Below are the code and all the weights of a small trained network. Each question names an input and a target symbol and asks about switching units off, where a switched-off unit gives its printed mean instead of its output.

import numpy as np


def w(rows, s, z=0):
    codes = np.array(rows[::2]) - 128.0
    scale = np.full(codes.shape[1], s)
    scale[-1] = z or s
    return codes * scale


def f(y):
    return np.maximum(y, 0)


def softmax(a):
    e = np.exp(a - a.max(-1, keepdims=True))
    return e / e.sum(-1, keepdims=True)


def log_softmax(a):
    a = a - a.max(-1, keepdims=True)
    return a - np.log(np.exp(a).sum(-1, keepdims=True))


def net(x, mask):
    ids = ['αβγεζηλστφψω'.index(c) for c in x.split()]
    T = len(ids)
    res = E[ids] + P[:T]
    u = 0
    for l in range(2):
        r = res
        for j in range(2):
            rows = slice(3 * j, 3 * j + 3)
            q, k, v = (r @ M[l][rows].T for M in (Q, K, V))
            z = softmax(np.where(np.tri(T) > 0, q @ k.T / 3**0.5, -1e9)) @ v
            o = O[l][rows]
            res = res + np.where(mask[u + j], z, o[:, -1]) @ o[:, :-1]
        u += 2
        y = f(res @ A[l][:, :-1].T + A[l][:, -1])
        res = res + np.where(mask[u : u + 4], y, B[l][:, -1]) @ B[l][:, :-1]
        u += 4
    return log_softmax(res[-1] @ U[:, :-1].T + U[:, -1])


Q, K, V, O, A, B = {}, {}, {}, {}, {}, {}
E = w([
[137,124,99,41,168,195],'α',
[116,154,158,59,134,182],'β',
[88,139,85,90,136,45],'γ',
[112,114,187,96,144,152],'ε',
[73,151,60,73,102,65],'ζ',
[190,151,159,142,251,231],'η',
[63,146,104,98,101,57],'λ',
[58,159,100,81,90,102],'σ',
[146,113,128,63,193,118],'τ',
[133,94,174,101,183,91],'φ',
[171,191,110,235,216,189],'ψ',
[74,145,163,112,162,219],'ω',
],0.012)
P = w([
[253,58,160,148,30,121],'0',
[57,50,136,164,137,116],'1',
[72,87,122,153,88,127],'2',
[73,109,120,144,85,123],'3',
[114,138,164,161,138,118],'4',
[65,149,143,146,134,98],'5',
[65,174,145,133,132,90],'6',
[41,183,157,115,175,77],'7',
[69,209,149,122,135,78],'8',
[68,230,149,111,137,66],'9',
[103,249,195,85,183,73],'10',
],0.0073)
Q[0] = w([
[89,123,171,1,147,163],'L0H0',
[84,80,112,119,133,110],'L0H0',
[64,199,68,81,88,99],'L0H0',
[125,115,119,136,119,131],'L0H1',
[139,142,125,144,112,118],'L0H1',
[107,133,117,125,126,117],'L0H1',
],0.072)
K[0] = w([
[126,134,175,2,190,175],'L0H0',
[100,118,134,73,93,106],'L0H0',
[118,237,118,90,101,42],'L0H0',
[144,116,120,135,111,126],'L0H1',
[129,136,113,141,123,121],'L0H1',
[123,140,126,128,122,115],'L0H1',
],0.068)
V[0] = w([
[123,48,154,157,94,154],'L0H0',
[122,143,113,130,133,132],'L0H0',
[117,108,127,129,134,124],'L0H0',
[133,156,218,2,120,98],'L0H1',
[115,124,114,175,135,128],'L0H1',
[101,113,87,158,141,145],'L0H1',
],0.0072)
O[0] = w([
[122,206,152,81,122,108,7],'L0H0',
[127,118,121,143,126,133,151],'L0H0',
[120,137,118,118,126,121,125],'L0H0',
[123,2,124,176,136,179,236],'L0H1',
[126,150,108,122,131,114,116],'L0H1',
[119,170,120,138,129,101,131],'L0H1',
],0.0062,0.0021)
A[0] = w([
[165,142,110,113,4,153,2],'L0N0',
[94,153,161,147,113,183,6],'L0N1',
[152,165,152,75,117,118,12],'L0N2',
[138,136,189,164,38,160,8],'L0N3',
],0.017,0.0086)
B[0] = w([
[4,76,38,195,68,90,252],'L0N0',
[184,101,98,62,97,123,254],'L0N1',
[134,110,152,75,69,200,128],'L0N2',
[234,150,164,46,74,150,167],'L0N3',
],0.013,0.00026)
Q[1] = w([
[251,155,182,193,202,209],'L1H0',
[105,44,81,101,35,88],'L1H0',
[15,125,42,172,94,97],'L1H0',
[106,148,115,145,91,64],'L1H1',
[200,81,191,78,124,139],'L1H1',
[57,101,63,80,39,66],'L1H1',
],0.028)
K[1] = w([
[20,107,138,178,245,146],'L1H0',
[168,61,142,149,67,107],'L1H0',
[253,150,126,143,69,130],'L1H0',
[138,97,145,137,111,51],'L1H1',
[112,130,170,114,188,239],'L1H1',
[202,31,132,147,65,50],'L1H1',
],0.031)
V[1] = w([
[147,116,150,111,152,5],'L1H0',
[65,132,252,162,71,128],'L1H0',
[144,126,192,168,135,115],'L1H0',
[94,115,104,162,105,142],'L1H1',
[116,161,139,85,97,156],'L1H1',
[159,138,143,139,101,156],'L1H1',
],0.024)
O[1] = w([
[122,159,159,119,36,169,12],'L1H0',
[159,130,3,89,148,182,1],'L1H0',
[148,107,142,83,139,89,173],'L1H0',
[185,106,171,100,145,117,186],'L1H1',
[117,143,145,129,151,110,44],'L1H1',
[100,102,130,142,161,120,101],'L1H1',
],0.018,0.003)
A[1] = w([
[138,137,117,71,55,125,18],'L1N0',
[191,78,154,203,166,232,112],'L1N1',
[137,250,131,90,177,104,7],'L1N2',
[163,134,154,67,47,101,62],'L1N3',
],0.017,0.012)
B[1] = w([
[187,229,161,62,177,22,200],'L1N0',
[135,129,129,163,70,87,202],'L1N1',
[54,126,63,89,137,254,149],'L1N2',
[79,73,102,178,121,236,245],'L1N3',
],0.018,0.011)
U = w([
[165,201,177,225,170,99,139],'α',
[167,197,135,213,232,180,47],'β',
[84,214,145,146,137,163,77],'γ',
[31,136,111,69,91,52,81],'ε',
[148,171,102,197,105,153,88],'ζ',
[124,69,185,2,84,89,253],'η',
[217,146,170,91,148,171,179],'λ',
[165,106,102,128,93,101,167],'σ',
[32,168,125,120,43,71,72],'τ',
[90,177,124,69,70,76,191],'φ',
[113,80,165,79,92,150,153],'ψ',
[161,87,116,50,114,143,138],'ω',
],0.0086,0.0064)

Each question gives the input, a string of symbols that net reads in full, and the target symbol t.
The units are the heads (3 rows each of Q, K, V and O) and the neurons (one row each of A and B). Each row of codes is followed by its name. A weight is (code - 128) times the scale printed after its matrix; where a second scale follows, it is the last column's (O, A, B and U).
mask holds one flag per unit, layer by layer, with each layer's heads first. A switched-off unit (its flag False) gives its mean, the last column of its rows in O or B, instead of its output. The means were averaged over made-up inputs and are rounded, as every weight is.
A unit's drop is (log p(t) with every unit on - log p(t) with that unit switched off) / (log p(t) with every unit on - log p(t) with every unit switched off).
The circuit of an input: a set's keep is (log p(t) with only the set's units on - log p(t) with every unit switched off) / (log p(t) with every unit on - log p(t) with every unit switched off). Starting from all 12 units, units are removed one at a time, each time the one whose removal leaves the highest keep (on an exact tie, the one counted first), for as long as the keep stays at least 0.8.
circuit, biggest first: the units of the circuit, biggest drop first
most important unit: the unit with the biggest drop
top k neurons: the k neurons with the biggest drops, biggest first
which heads matter: for each layer, one digit per head in row order, 1 if its drop is at least 0.15 and else 0, layers parted by /
input τ λ ψ ψ γ α γ, target τ: circuit, biggest first	[L1H0]
input η λ τ ζ λ λ τ φ λ, target η: circuit, biggest first	[L1H0; L1H1]
input α τ λ ψ, target α: circuit, biggest first	[L1H0; L1N1]
input λ τ λ, target λ: circuit, biggest first	[L1N0; L1H0; L1H1; L0N0]
input η λ σ α ω, target φ: top 3 neurons	[L0N1; L1N0; L1N3]
input α α α ω α σ γ, target α: which heads matter	00 / 10
input φ ψ ψ γ ψ τ η λ ψ τ β, target φ: which heads matter	01 / 11
input ψ λ λ τ σ ζ, target ψ: circuit, biggest first	[L0H1; L1N3; L1H1; L1H0]
input ε ψ ε ε ψ φ α, target ω: which heads matter	10 / 10
input β γ β τ α β ζ ψ ε σ λ, target β: circuit, biggest first	[L1H0; L0N0]
input ψ τ γ λ λ β γ, target ψ: circuit, biggest first	[L0H1; L1H1; L1N3; L1H0]
input λ ω ω φ, target φ: circuit, biggest first	[L1H0; L1N0]
input λ α φ τ λ φ τ ψ ω γ β, target η: which heads matter	01 / 10
input ψ τ σ τ τ γ ψ γ β η φ, target γ: circuit, biggest first	[L1H0; L1N3; L1N0]
input σ β σ σ ψ ψ β ζ, target σ: circuit, biggest first	[L1H0; L0N0; L1N1; L1H1]
input λ γ λ γ λ α γ ψ λ σ γ, target λ: circuit, biggest first	[L1H1; L1H0; L0N0]
input σ γ ζ τ λ, target σ: top 4 neurons	[L0N0; L1N1; L1N3; L1N0]
input φ φ γ ω, target λ: most important unit	L1N0
input λ λ η τ ε σ σ, target λ: which heads matter	00 / 11
input τ ω α, target ψ: top 2 neurons	[L1N3; L1N0]
input η η ζ, target η: which heads matter	00 / 10
input ε ω φ λ β η, target α: most important unit	L0N1
